Below is a small trained network, with its code and all its weights. Each question gives an input and a class and asks what happens when units are switched off, that is, made to give their printed mean instead of their output.

import numpy as np


def w(rows, s, z=0):
    codes = np.array(rows[::2]) - 128.0
    scale = np.full(codes.shape[1], s)
    scale[-1] = z or s
    return codes * scale


def f(y):
    return np.maximum(y, 0)


def log_softmax(a):
    a = a - a.max(-1, keepdims=True)
    return a - np.log(np.exp(a).sum(-1, keepdims=True))


def net(x, mask):
    res = np.array(x, float).reshape(1, 6) / 4 @ E
    y = f(res @ A[0][:, :-1].T + A[0][:, -1])
    res = res + np.where(mask, y, B[0][:, -1]) @ B[0][:, :-1]
    return log_softmax(res[-1] @ U[:, :-1].T + U[:, -1])


A, B = {}, {}
E = w([
[222,111,89,192],'x0',
[126,136,126,131],'x1',
[126,132,124,129],'x2',
[133,120,134,126],'x3',
[80,23,57,158],'x4',
[121,124,222,252],'x5',
],0.012)
A[0] = w([
[149,99,130,167,69],'N1',
[56,145,166,112,156],'N2',
[78,96,134,78,137],'N3',
[169,49,80,160,81],'N4',
[94,83,86,177,210],'N5',
[169,163,146,171,112],'N6',
[150,56,132,167,199],'N7',
[206,130,91,50,48],'N8',
[97,98,98,63,140],'N9',
[187,167,153,163,115],'N10',
[97,117,170,111,136],'N11',
[247,104,25,175,165],'N12',
[77,114,173,187,160],'N13',
[70,111,102,104,108],'N14',
[77,125,180,102,109],'N15',
[188,123,168,142,104],'N16',
[59,140,58,104,110],'N17',
[31,107,111,132,168],'N18',
[83,118,64,127,116],'N19',
[181,198,187,57,160],'N20',
[105,134,218,110,32],'N21',
[193,136,71,117,135],'N22',
[188,154,81,56,166],'N23',
[173,164,181,70,167],'N24',
[154,108,168,126,136],'N25',
[162,179,166,82,126],'N26',
[37,95,64,123,142],'N27',
[98,164,138,80,96],'N28',
[169,182,137,194,139],'N29',
[172,165,162,151,121],'N30',
[153,159,138,181,143],'N31',
[114,53,103,176,3],'N32',
[183,129,49,163,20],'N33',
[153,98,154,114,132],'N34',
[96,94,170,149,51],'N35',
[118,70,108,167,172],'N36',
[99,97,102,77,132],'N37',
[149,173,152,172,134],'N38',
[53,129,166,221,76],'N39',
[157,198,147,88,105],'N40',
],0.014,0.011)
B[0] = w([
[144,149,108,137,150],'N1',
[60,119,88,119,190],'N2',
[185,117,156,134,183],'N3',
[79,158,116,132,187],'N4',
[128,72,190,68,214],'N5',
[192,127,139,122,172],'N6',
[120,105,149,116,208],'N7',
[98,202,67,189,193],'N8',
[160,114,153,97,203],'N9',
[184,123,153,116,181],'N10',
[109,131,135,127,161],'N11',
[68,189,71,180,247],'N12',
[87,183,69,182,201],'N13',
[153,134,191,96,168],'N14',
[98,165,103,142,168],'N15',
[160,125,129,137,162],'N16',
[150,141,142,100,187],'N17',
[179,123,91,131,192],'N18',
[143,161,139,114,173],'N19',
[56,117,112,163,249],'N20',
[167,129,99,173,159],'N21',
[81,129,133,119,187],'N22',
[93,85,120,131,238],'N23',
[74,144,93,164,220],'N24',
[126,119,114,124,151],'N25',
[75,142,123,128,201],'N26',
[154,127,157,100,203],'N27',
[140,123,133,104,177],'N28',
[181,101,166,130,193],'N29',
[168,115,140,105,177],'N30',
[188,106,121,134,179],'N31',
[145,230,47,213,163],'N32',
[80,91,196,62,158],'N33',
[133,117,147,140,136],'N34',
[88,94,154,62,146],'N35',
[84,98,169,121,195],'N36',
[162,111,140,117,187],'N37',
[180,120,151,133,180],'N38',
[12,169,72,118,195],'N39',
[95,111,121,117,197],'N40',
],0.011,0.016)
U = w([
[85,108,148,91,212],'0',
[123,142,112,170,221],'1',
[247,99,171,98,7],'2',
],0.014,0.0013)

Each question gives the input, the list of numbers given to net, and the class t.
The units are the neurons (one row each of A and B). Each row of codes is followed by its name. A weight is (code - 128) times the scale printed after its matrix; where a second scale follows, it is the last column's (A, B and U).
mask holds one flag per neuron, in row order. A switched-off neuron (its flag False) gives its mean, the last column of its row in B, instead of its output. The means were averaged over made-up inputs and are rounded, as every weight is.
A unit's drop is (log p(t) with every unit on - log p(t) with that unit switched off) / (log p(t) with every unit on - log p(t) with every unit switched off).
The circuit of an input: a set's keep is (log p(t) with only the set's units on - log p(t) with every unit switched off) / (log p(t) with every unit on - log p(t) with every unit switched off). Starting from the 12 units with the biggest drops (on a tie, the unit counted first), units are removed one at a time, each time the one whose removal leaves the highest keep (on an exact tie, the one counted first), for as long as the keep stays at least 0.8.
circuit, biggest first: the units of the circuit, biggest drop first
most important unit: the unit with the biggest drop
top k neurons: the k neurons with the biggest drops, biggest first
drop of u: that unit's drop, to one decimal
input [5,8,-6,-1,7,-2], class 0: most important unit -> N5
input [8,6,-3,8,2,-3], class 0: top 4 neurons -> N33; N13; N5; N22
input [4,-6,7,6,-3,-8], class 1: top 3 neurons -> N8; N12; N5
input [7,8,2,-8,3,-2], class 0: top 3 neurons -> N33; N5; N13
input [8,-1,2,4,3,-1], class 0: top 2 neurons -> N33; N5
input [-1,1,8,-4,7,6], class 0: top 4 neurons -> N5; N36; N35; N12
input [8,8,-5,-4,3,-5], class 0: top 2 neurons -> N33; N5
input [-6,6,-1,7,-6,3], class 1: top 2 neurons -> N21; N5
input [-6,-3,-4,-4,-5,1], class 1: top 2 neurons -> N5; N21
input [6,-6,8,3,8,-3], class 0: top 3 neurons -> N5; N33; N36
input [-6,-6,-5,-4,-6,3], class 1: top 2 neurons -> N21; N5
input [8,-5,-7,-1,3,-3], class 0: top 3 neurons -> N33; N5; N13
input [8,-4,-5,-4,8,-8], class 0: top 2 neurons -> N33; N5
input [-8,-1,-8,4,-6,3], class 1: circuit, biggest first -> N21
input [4,5,-2,0,7,-2], class 0: top 2 neurons -> N5; N33
input [5,8,-1,-8,1,-2], class 0: drop of N18 -> 0.2
input [-7,-1,1,7,-8,8], class 1: drop of N21 -> 0.1
input [-4,-2,-2,1,-7,2], class 1: drop of N21 -> 0.3
input [-5,6,-2,4,-5,6], class 1: drop of N21 -> 0.1
input [1,2,7,-2,-1,4], class 2: top neuron -> N12
